Input:
array([[  7.5,   8.4,  -0.3, -12.9,   8.6],
       [ -1.3,  12.9, -68.7, -16.0,   3.4],
       [-24.5,  -1.1,  -2.0,   4.9, -10.7]])
Output: 7.5

Input:
array([[-43.1, -14.1, -49.7, -47.4],
       [-53.1, -27.6, -15.7,  17.9],
       [ 49.4, -21.6,  -7.0,  -4.9]])
Output: -43.1

Input:
array([[ 22.3,  46.1,  59.3, -24.5],
       [-14.5,  -3.5, -38.5, -28.7],
       [-12.5,  14.6,  19.5,   2.8]])
Output: 22.3

Input:
array([[-23.8, -14.2, -16.0, -22.7,  14.2, -24.7],
       [ -0.1, -21.7, -13.4, -13.4, -16.7,   7.4],
       [-12.2,  -9.3,  -9.1, -52.0,  18.2, -46.4]])
Output: -23.8

Input:
array([[  5.5,  -3.4,  -5.8, -15.6,  14.8,  -2.2,  69.8],
       [ -2.6,   4.8,   4.3,  60.7,   2.2,  -2.0,  14.2],
       [  1.3,  -4.5,  -1.1,   9.2,  29.3,  -0.7, -42.3]])
Output: 5.5

Input:
array([[-58.4,  -7.0,  11.4, -24.7],
       [ 35.4,  40.3, -29.3, -21.4],
       [-58.5, -16.0,  17.3, -15.5]])
Output: -58.4

Input:
array([[ -0.8, -66.4,  14.3,  14.0,   3.2,   1.8],
       [ -2.3, -26.4,   8.3,  -9.3,  -5.4,  -0.2],
       [ 12.6,  63.6, -46.9, -30.4,  66.8,  28.5]])
Output: -0.8

Input:
array([[ 42.9, -19.2,  65.6, -36.1,  46.2,  38.7],
       [ 56.5, -33.4,  -5.1,  19.2,  44.5,  65.5],
       [-15.3, -19.9, -60.5,  26.7,   8.4,  60.9]])
Output: 42.9

Input:
array([[-29.2,  60.1,  14.4,  18.0, -31.7],
       [-12.5, -17.6,  -3.9,  23.4,   1.6],
       [ -7.5,  52.4, -25.0,  43.2,  -8.3]])
Output: -29.2
---
array([762, 595, 993, 346, 326, 846, 218]) → 218, 762

array([[199, 165, 169, 181,  41,  88,  51],
       [189,  59,  99,  40,  11,  75,  67]]) → 51, 189

array([[ 79, 132,  74,  67, 217],
       [243,  71,  50,  76, 120]]) → 217, 243

array([[764, 131, 155, 267, 444, 656],
       [224, 422, 589, 271, 220, 559]]) → 656, 224

array([ 592,  820,  273, -611,  432]) → 432, 592

array([1352, 2388, 3147, 8352, 1091, 1390, 1625]) → 1625, 1352

array([[5, 1, 2, 5, 8],
       [4, 3, 8, 7, 3]]) → 8, 4
---
[[-39.4   7.4  39.1 -49.8]
 [-49.1   5.8  45.3 -53.7]
 [-44.5  -2.2  37.1 -52.5]] Out: 45.3, 39.1

[ 12.0  -4.8  50.9  46.4 -65.0  53.5] Out: 53.5, 50.9

[ 20.1 -28.7  -2.9 -41.3 -67.8  10.6 -23.0] Out: 20.1, 10.6

[[-38.5 -27.3  -9.0  11.9 -10.6]
 [-16.8 -15.4 -50.7  -0.9 -34.8]] Out: 11.9, -0.9

[-43.2  -2.0  -0.3  33.8 -27.3  64.7] Out: 64.7, 33.8

[ 26.6  24.1 -41.5 -14.0  -3.3  47.8 -60.7] Out: 47.8, 26.6

[ -2.5 -52.2  49.2  -6.3  16.5] Out: 49.2, 16.5

[-25.1   5.1  -4.4   6.1  70.1 -26.3] Out: 70.1, 6.1

[-35.0 -49.5  53.0 -46.4  33.2  18.3] Out: 53.0, 33.2

[ 61.3 -37.5  43.1  -1.4  37.4] Out: 61.3, 43.1
---
[ -7.7  12.5  52.5 -46.5 -33.6 -38.3  39.7] Out: -7.7

[ 62.5  41.1 -21.1 -46.5 -35.7] Out: -21.1

[-26.7  58.5  20.3 -36.2  15.1] Out: 15.1

[[-17.1  25.4  27.7  -2.6 -18.5]
 [ -1.0 -32.0 -26.4  52.7  29.5]
 [ 16.2  20.6 -19.8 -30.3  -8.6]] Out: -2.6

[[43.5 48.3 52.0 47.9  5.2 46.3 -4.2]
 [50.7 -0.3 56.0 47.5 40.9 -3.6  0.0]
 [ 3.3  2.4  3.3  0.1 47.4 -3.7  5.6]] Out: 5.6

[-40.9 -68.6 -50.8  -5.9 -64.1] Out: -50.8

[ 57.1 -51.6   0.2 -20.4 -48.8] Out: -20.4

[  2.7  55.8  -1.9  66.2 -22.7] Out: 2.7

[[-70.3  29.3 -56.7  45.2  19.4]
 [-33.3  55.5 -31.5 -18.1 -18.9]
 [ 12.2  42.6  -0.7 -19.9 -13.4]] Out: -13.4

[[ 56.8 -34.8  29.1  28.1  33.1]
 [ 33.6 -18.2  11.8  69.9  25.0]
 [ 47.3 -29.8  19.5  51.5  31.0]] Out: 29.1
---
[[  1.0 -52.0   5.1 -49.4]
 [ -5.7 -16.9  15.6 -40.0]] ⇒ -40.0

[[-10.2 -16.1 -21.0  14.2 -49.7   7.7]
 [ -6.7 -30.1  25.0   2.8  -6.2  44.2]
 [ 37.4  65.1  56.9  64.3  -6.2  54.8]] ⇒ 44.2

[[  0.5 -26.3 -59.6   0.9  56.2]
 [-36.1  27.4  32.9  18.9  30.3]
 [ 10.4 -17.7 -42.8  18.7  15.3]] ⇒ 30.3

[[ 14.4   3.3   1.7  -3.9  42.6 -37.4 -23.7]
 [-24.8 -25.6  66.5 -20.9 -49.2   1.8  11.3]] ⇒ 11.3

[[59.8 -3.6 -3.8 -6.4 32.3]
 [ 6.0 -0.8 -5.5 -6.4 32.8]] ⇒ 32.8

[[ 10.1  12.6  20.5  15.8  15.8  50.7]
 [-15.6  28.4   5.6 -37.1  43.8  34.1]
 [-35.9 -25.2  20.1  -5.3  26.8 -45.9]] ⇒ 34.1

[[ -7.4 -50.0  38.1 -49.1  35.8]
 [-56.4  15.5 -33.6 -54.7   9.0]
 [-42.6  41.5  10.3 -34.8 -39.2]] ⇒ 9.0
---
[[53 50 44 59 87 58 48 72 46 73]
 [78 44 39 48 46 44 50 46 46 41]
 [52 44 41 49 75 41 46 27 44 34]
 [46 44 48 55 52 37 46 22 42 46]
 [44 60 65 80 49 59 46 61 86 29]]
29

[[6 5 7 7 7 6 8 7 5]
 [5 5 7 6 7 6 7 7 4]
 [3 4 3 7 6 2 7 7 4]
 [6 6 7 4 5 7 4 5 5]
 [7 6 6 2 4 7 2 3 7]
 [3 4 4 6 5 2 6 6 3]
 [6 7 6 3 4 7 3 4 6]
 [7 6 5 4 4 7 3 4 7]
 [3 4 5 7 7 3 8 7 3]
 [6 6 6 4 5 7 4 4 6]]
6

[[182  87 144 135 219 118 130  67 148 103 206 175  57 173 115]
 [131 114 128 137 134 134 140 150 131 169  93 166 142  95 164]
 [121 204 125 137  90 138 130  84 139 102 104 119 129 112  89]
 [130 204 162 129 140 125 126 143 139 166 205 115  98 143 118]
 [138 181 119 134 110 118 125 104 145 200  85 136  71 128 160]]
160

[[37 34 34 36 38 43 48 54 60 65 69 71 72 71 68]
 [31 39 65 76 59 34 33 57 75 66 40 30 48 73 72]
 [38 43 55 65 68 61 48 38 39 49 62 69 65 54 42]
 [56 65 72 77 78 76 71 64 55 45 37 32 28 29 32]
 [45 35 54 72 59 37 41 64 70 49 34 50 71 63 40]
 [82 38 30 76 66 24 50 83 44 27 73 72 26 45 83]
 [49 58 66 72 73 71 65 57 49 40 35 33 35 40 49]]
49

[[7130 1646 2969 8244 7288 6714 2780 8098 1505 7479 6470 6651 7194 6880]
 [4559 9008 6414 5972 3190 5174 6656 6917 8821 6095 4968 4172 5270 4522]
 [8589 2485 6984 5786 8932 3406 2537 5854 2927 3418 7541 6499 7247 7714]
 [3616 6116 5233 3427 4634 5815 7628 2421 6193 7106 4204 7836 4874 3937]
 [8462 7151 5991 5498 6356 4338 4395 9564 7030 2746 4382 6333 3373 5157]]
5157
---
[53 64 72 70 80 23] value 23, 53

[2 6 7 4 6 3 7] value 7, 2

[3 8 1 1] value 1, 3

[[-474  611  604  -48]
 [-573  668  693 -138]] value -48, -573

[-781 -707  992  357] value 357, -781

[122 214 196  97 112  59] value 59, 122

[519 158 458 792] value 792, 519

[5177 9550 8306 3915 1475] value 1475, 5177

[9014 2612 9110 6796] value 6796, 9014

[6 5 7 2] value 2, 6
---
[-0.05, 0.12, -0.15, -0.03] Out: 0.12
[-52.516, 73.028, 115.457, 53.252, -182.790] Out: 73.028
[0.8, 1.1, -1.3, -0.4] Out: 1.1
[-1.3, 1.8, -0.9, 0.3, -1.7, 2.0] Out: 1.8
[1.029, 1.941, -1.575, -0.434, -1.133, 1.064] Out: 1.941
[0.916, 2.930, -15.643, 12.344, 1.607] Out: 2.930
---
6  1  6  6
7  0  6  7
6  0  5  5
-> 7

6  6  4  5  5
5  8  4  7  2
-> 2

-13  -11  -18  -42   29
-10    2   -9   -7  -14
-> -14

89  44  24  61  26  61
73  80  51  29  20  37
-> 37

74  10  68  10  73  78
 5  77  74  78   9  11
-> 11

422  475  801  231
441  500  356   99
459  572  473  493
-> 99

495  277  452  577  507
591  431  643  570  644
142  981  829  943  776
-> 644

72   2  38  39  49
79  73  68  49  55
-> 55

476  353  331  367  468  487  290
400  839  519  433  124  156  366
-> 366
